Below are the code and all the weights of a small trained network. Each question names an input and a class and asks about switching units off, where a switched-off unit gives its printed mean instead of its output.

import numpy as np


def w(rows, s, z=0):
    codes = np.array(rows[::2]) - 128.0
    scale = np.full(codes.shape[1], s)
    scale[-1] = z or s
    return codes * scale


def f(y):
    return np.maximum(y, 0)


def log_softmax(a):
    a = a - a.max(-1, keepdims=True)
    return a - np.log(np.exp(a).sum(-1, keepdims=True))


def net(x, mask):
    res = np.array(x, float).reshape(1, 3) / 4 @ E
    y = f(res @ A[0][:, :-1].T + A[0][:, -1])
    res = res + np.where(mask, y, B[0][:, -1]) @ B[0][:, :-1]
    return log_softmax(res[-1] @ U[:, :-1].T + U[:, -1])


A, B = {}, {}
E = w([
[152,111,208,156,230,101,46,199,154,133,109],'x0',
[56,94,201,148,99,142,137,130,45,201,109],'x1',
[121,32,154,151,197,167,250,113,82,167,58],'x2',
],0.017)
A[0] = w([
[180,136,48,122,132,178,113,146,194,77,90,235],'neuron 1',
[139,165,124,113,117,118,115,133,123,133,134,32],'neuron 2',
[142,116,103,99,43,142,127,130,122,132,122,222],'neuron 3',
[96,133,108,115,89,110,105,132,121,135,160,169],'neuron 4',
[118,70,173,154,195,125,139,170,98,163,100,118],'neuron 5',
[67,62,180,146,102,221,108,78,33,201,117,255],'neuron 6',
[133,151,92,113,138,131,138,63,161,63,148,117],'neuron 7',
[181,88,93,94,119,161,175,64,174,110,99,211],'neuron 8',
[184,143,213,142,178,149,96,157,138,140,172,40],'neuron 9',
[120,188,115,91,97,53,109,152,146,87,173,251],'neuron 10',
[55,137,136,123,78,148,183,93,86,165,95,196],'neuron 11',
[138,186,110,116,61,67,38,194,171,86,165,164],'neuron 12',
[142,117,196,106,199,94,102,249,157,114,67,214],'neuron 13',
[180,131,155,165,194,75,88,169,116,160,118,86],'neuron 14',
],0.012,0.0019)
B[0] = w([
[158,166,163,139,157,88,147,79,138,87,205,199],'neuron 1',
[118,98,112,158,128,100,140,133,145,146,116,151],'neuron 2',
[106,121,165,137,101,96,185,150,107,99,153,176],'neuron 3',
[67,106,161,104,154,92,164,130,143,141,108,168],'neuron 4',
[129,105,72,58,135,82,182,142,57,81,44,201],'neuron 5',
[119,122,119,46,58,189,86,133,93,182,89,243],'neuron 6',
[115,184,136,156,89,60,157,120,130,174,202,182],'neuron 7',
[199,195,157,52,148,114,227,118,60,104,182,185],'neuron 8',
[192,117,136,115,152,138,123,87,131,82,107,189],'neuron 9',
[94,81,161,205,161,89,145,173,225,149,160,211],'neuron 10',
[125,102,115,19,47,240,130,122,17,178,213,212],'neuron 11',
[80,74,164,166,136,96,50,128,217,139,165,255],'neuron 12',
[255,116,46,103,159,148,83,148,129,108,28,224],'neuron 13',
[224,177,64,108,206,197,69,107,104,104,118,195],'neuron 14',
],0.0095,0.029)
U = w([
[196,237,167,112,150,80,229,56,134,84,168,220],'0',
[83,67,144,73,43,209,155,125,17,233,130,141],'1',
[192,67,74,101,193,138,142,150,91,46,53,150],'2',
[2,71,192,188,139,87,129,149,221,126,150,145],'3',
[63,134,148,149,98,95,218,110,150,130,168,6],'4',
[132,118,197,48,139,135,87,151,158,200,89,83],'5',
[187,89,144,207,165,133,62,119,236,102,152,104],'6',
],0.009,0.0022)

Each question gives the input, the list of numbers given to net, and the class t.
The units are the neurons (one row each of A and B). Each row of codes is followed by its name. A weight is (code - 128) times the scale printed after its matrix; where a second scale follows, it is the last column's (A, B and U).
mask holds one flag per neuron, in row order. A switched-off neuron (its flag False) gives its mean, the last column of its row in B, instead of its output. The means were averaged over made-up inputs and are rounded, as every weight is.
A unit's drop is (log p(t) with every unit on - log p(t) with that unit switched off) / (log p(t) with every unit on - log p(t) with every unit switched off).
The circuit of an input: a set's keep is (log p(t) with only the set's units on - log p(t) with every unit switched off) / (log p(t) with every unit on - log p(t) with every unit switched off). Starting from the 12 units with the biggest drops (on a tie, the unit counted first), units are removed one at a time, each time the one whose removal leaves the highest keep (on an exact tie, the one counted first), for as long as the keep stays at least 0.8.
units of the circuit, in order: the units of the circuit, biggest drop first
top k neurons: the k neurons with the biggest drops, biggest first
drop when u is switched off: that unit's drop, to one decimal
input [0,-2,7], class 1: units of the circuit, in order => neuron 13
input [2,3,-1], class 2: units of the circuit, in order => neuron 11; neuron 12
input [-7,-3,-4], class 3: top 2 neurons => neuron 10; neuron 12
input [3,-3,0], class 6: top 3 neurons => neuron 5; neuron 11; neuron 6
input [4,7,0], class 2: top 3 neurons => neuron 13; neuron 5; neuron 14
input [4,-6,1], class 6: top 3 neurons => neuron 5; neuron 11; neuron 6
input [3,4,2], class 2: top 2 neurons => neuron 5; neuron 13
input [-7,5,-7], class 3: top 2 neurons => neuron 10; neuron 12
input [0,-7,-3], class 3: drop when neuron 13 is switched off => 0.2
input [7,4,-4], class 2: drop when neuron 13 is switched off => 0.2
input [3,1,-3], class 6: drop when neuron 8 is switched off => 0.0
input [3,3,-3], class 6: drop when neuron 5 is switched off => 0.1
